Below is a small trained network, with its code and all its weights. Each question gives an input and a class and asks what happens when units are switched off, that is, made to give their printed mean instead of their output.

import numpy as np


def w(rows, s, z=0):
    codes = np.array(rows[::2]) - 128.0
    scale = np.full(codes.shape[1], s)
    scale[-1] = z or s
    return codes * scale


def f(y):
    return y / 2 * (1 + np.tanh(0.7978845608 * (y + 0.044715 * y**3)))


def log_softmax(a):
    a = a - a.max(-1, keepdims=True)
    return a - np.log(np.exp(a).sum(-1, keepdims=True))


def net(x, mask):
    res = np.array(x, float).reshape(1, 5) / 4 @ E
    y = f(res @ A[0][:, :-1].T + A[0][:, -1])
    res = res + np.where(mask, y, B[0][:, -1]) @ B[0][:, :-1]
    return log_softmax(res[-1] @ U[:, :-1].T + U[:, -1])


A, B = {}, {}
E = w([
[192,71,168,144,119,154,192,74],'x0',
[116,170,239,127,74,78,125,112],'x1',
[91,26,151,130,130,101,105,170],'x2',
[225,124,104,110,117,28,106,147],'x3',
[98,123,113,2,128,124,192,125],'x4',
],0.0084)
A[0] = w([
[139,72,54,142,140,148,129,133,54],'n1',
[120,29,161,132,130,113,141,136,63],'n2',
[122,138,177,129,107,110,123,122,66],'n3',
[88,129,153,139,145,161,149,115,66],'n4',
[128,142,179,117,112,121,121,129,86],'n5',
[135,127,128,218,119,120,87,147,65],'n6',
[130,125,136,138,129,120,147,120,83],'n7',
[165,93,51,132,134,145,132,142,68],'n8',
[72,178,82,128,131,93,76,162,21],'n9',
[115,121,119,79,127,123,148,120,49],'n10',
[123,109,113,75,108,123,140,112,47],'n11',
[174,224,115,132,135,165,147,111,26],'n12',
[170,107,110,124,103,83,121,135,63],'n13',
[133,141,128,190,132,114,123,132,63],'n14',
[71,68,126,127,130,80,84,163,64],'n15',
[88,129,146,156,126,173,137,111,72],'n16',
[173,63,159,136,136,155,182,90,29],'n17',
[145,133,139,171,132,136,100,136,46],'n18',
[112,119,122,124,99,134,112,106,96],'n19',
[162,114,127,107,134,86,110,121,74],'n20',
[125,164,213,117,130,102,133,127,70],'n21',
[137,127,126,179,121,130,100,126,50],'n22',
[146,113,83,131,142,147,132,141,92],'n23',
[94,130,129,148,117,157,156,136,65],'n24',
[100,98,144,2,136,109,164,134,53],'n25',
[109,139,170,128,126,102,127,114,79],'n26',
[139,93,147,214,139,133,91,118,94],'n27',
[93,129,130,140,122,156,139,112,82],'n28',
[125,140,162,129,99,124,131,135,79],'n29',
[132,100,64,122,141,147,124,138,52],'n30',
[76,134,131,137,126,167,130,116,71],'n31',
[119,139,194,121,118,94,118,131,78],'n32',
[148,169,113,115,129,136,124,88,52],'n33',
[166,119,116,111,115,96,116,131,69],'n34',
[107,133,201,120,115,85,135,125,74],'n35',
[153,189,102,140,118,137,165,115,43],'n36',
[125,147,125,77,123,131,150,118,87],'n37',
[158,119,115,125,118,71,140,141,63],'n38',
[115,112,121,75,129,114,161,140,43],'n39',
[189,117,99,113,152,50,107,156,74],'n40',
[170,123,124,106,123,105,108,136,79],'n41',
[197,77,165,145,117,157,188,100,1],'n42',
[60,99,165,135,133,184,129,144,85],'n43',
[120,138,147,136,136,110,144,130,103],'n44',
[116,106,82,133,134,177,140,122,84],'n45',
[107,71,148,119,129,111,106,140,60],'n46',
[63,153,106,102,130,94,75,165,34],'n47',
[111,52,138,125,119,107,118,154,55],'n48',
],0.018,0.008)
B[0] = w([
[32,122,97,130,124,141,122,81,213],'n1',
[208,129,27,135,132,160,127,104,211],'n2',
[68,128,112,119,132,153,139,103,162],'n3',
[154,142,175,125,131,105,143,84,171],'n4',
[76,126,113,128,128,140,129,102,163],'n5',
[107,127,140,129,123,70,155,215,220],'n6',
[122,132,130,118,134,144,117,131,122],'n7',
[36,134,110,129,133,122,129,75,215],'n8',
[141,129,166,113,126,245,73,195,207],'n9',
[115,151,134,128,116,104,148,180,157],'n10',
[126,135,127,129,134,98,137,185,157],'n11',
[232,110,3,130,135,121,151,103,214],'n12',
[152,132,190,117,113,108,143,95,181],'n13',
[120,128,125,129,138,90,137,188,165],'n14',
[209,133,31,120,138,161,136,104,206],'n15',
[163,132,187,135,109,98,137,92,182],'n16',
[142,128,181,123,127,229,66,189,222],'n17',
[124,127,121,129,131,84,125,178,155],'n18',
[131,122,126,142,130,123,128,119,121],'n19',
[153,128,184,125,141,116,139,102,168],'n20',
[44,126,99,124,125,145,116,84,201],'n21',
[116,134,128,129,136,103,151,188,161],'n22',
[61,118,108,121,112,130,141,103,177],'n23',
[141,143,165,118,130,120,138,102,152],'n24',
[97,132,129,129,136,49,161,246,255],'n25',
[85,115,111,146,129,131,126,107,156],'n26',
[111,137,114,116,135,66,155,220,234],'n27',
[157,104,165,129,134,104,132,104,157],'n28',
[97,120,111,123,141,122,107,105,147],'n29',
[53,136,101,136,136,119,102,98,185],'n30',
[144,124,196,129,124,115,144,97,177],'n31',
[59,131,108,134,132,131,122,85,186],'n32',
[166,113,80,129,126,143,133,114,155],'n33',
[153,131,178,138,133,123,143,102,164],'n34',
[47,127,103,130,131,126,121,80,197],'n35',
[183,135,53,118,118,137,141,108,176],'n36',
[140,121,109,150,131,80,124,178,175],'n37',
[154,126,188,116,121,114,140,96,173],'n38',
[129,117,124,135,120,80,134,194,167],'n39',
[163,119,221,134,126,97,144,52,237],'n40',
[147,142,171,136,122,121,140,97,163],'n41',
[149,129,176,125,130,232,53,196,223],'n42',
[182,128,198,122,126,90,155,61,217],'n43',
[117,130,123,131,131,131,124,121,130],'n44',
[66,127,137,130,129,112,124,70,196],'n45',
[181,125,71,135,111,121,135,109,165],'n46',
[145,117,168,139,124,230,60,169,204],'n47',
[188,134,52,121,124,130,148,96,185],'n48',
],0.037,0.0088)
U = w([
[147,126,155,105,145,34,129,210,180],'0',
[208,113,252,97,125,83,123,34,253],'1',
[58,109,121,111,142,128,79,50,86],'2',
[189,115,186,92,132,226,10,162,17],'3',
[254,109,47,96,133,124,120,84,110],'4',
],0.0049,0.0012)

Each question gives the input, the list of numbers given to net, and the class t.
The units are the neurons (one row each of A and B). Each row of codes is followed by its name. A weight is (code - 128) times the scale printed after its matrix; where a second scale follows, it is the last column's (A, B and U).
mask holds one flag per neuron, in row order. A switched-off neuron (its flag False) gives its mean, the last column of its row in B, instead of its output. The means were averaged over made-up inputs and are rounded, as every weight is.
A unit's drop is (log p(t) with every unit on - log p(t) with that unit switched off) / (log p(t) with every unit on - log p(t) with every unit switched off).
The circuit of an input: a set's keep is (log p(t) with only the set's units on - log p(t) with every unit switched off) / (log p(t) with every unit on - log p(t) with every unit switched off). Starting from the 12 units with the biggest drops (on a tie, the unit counted first), units are removed one at a time, each time the one whose removal leaves the highest keep (on an exact tie, the one counted first), for as long as the keep stays at least 0.8.
units of the circuit, in order: the units of the circuit, biggest drop first
top k neurons: the k neurons with the biggest drops, biggest first
drop when u is switched off: that unit's drop, to one decimal
input [-6,6,-8,1,-1], class 4: units of the circuit, in order : n12
input [7,-4,1,-6,-2], class 3: top 3 neurons : n17, n42, n40
input [-6,4,-2,-5,-4], class 3: top 2 neurons : n9, n47
input [-2,2,5,-6,-5], class 1: top 2 neurons : n43, n25
input [4,-5,4,2,4], class 2: top 2 neurons : n1, n8
input [6,-2,3,-7,-7], class 0: top 4 neurons : n27, n6, n40, n22
input [-5,8,3,7,-4], class 2: top 3 neurons : n21, n35, n32
input [-3,2,4,-4,3], class 1: top 2 neurons : n43, n12
input [-8,-1,6,6,6], class 3: top 2 neurons : n47, n9
input [-7,8,-7,-8,2], class 1: top 4 neurons : n43, n31, n16, n4
input [1,2,5,4,-4], class 4: top 4 neurons : n25, n2, n15, n48
input [-3,6,-7,-5,2], class 4: top 2 neurons : n12, n36
input [-4,-1,-6,3,-5], class 4: top 3 neurons : n12, n25, n36
input [-4,-5,0,-8,6], class 1: units of the circuit, in order : n43
input [-5,7,7,-5,4], class 2: top 3 neurons : n35, n21, n32
input [-7,-4,-5,4,4], class 3: drop when n9 is switched off : 0.3
input [-6,6,-5,-8,-8], class 0: drop when n14 is switched off : 0.7
input [5,0,4,0,6], class 0: drop when n25 is switched off : 6.8
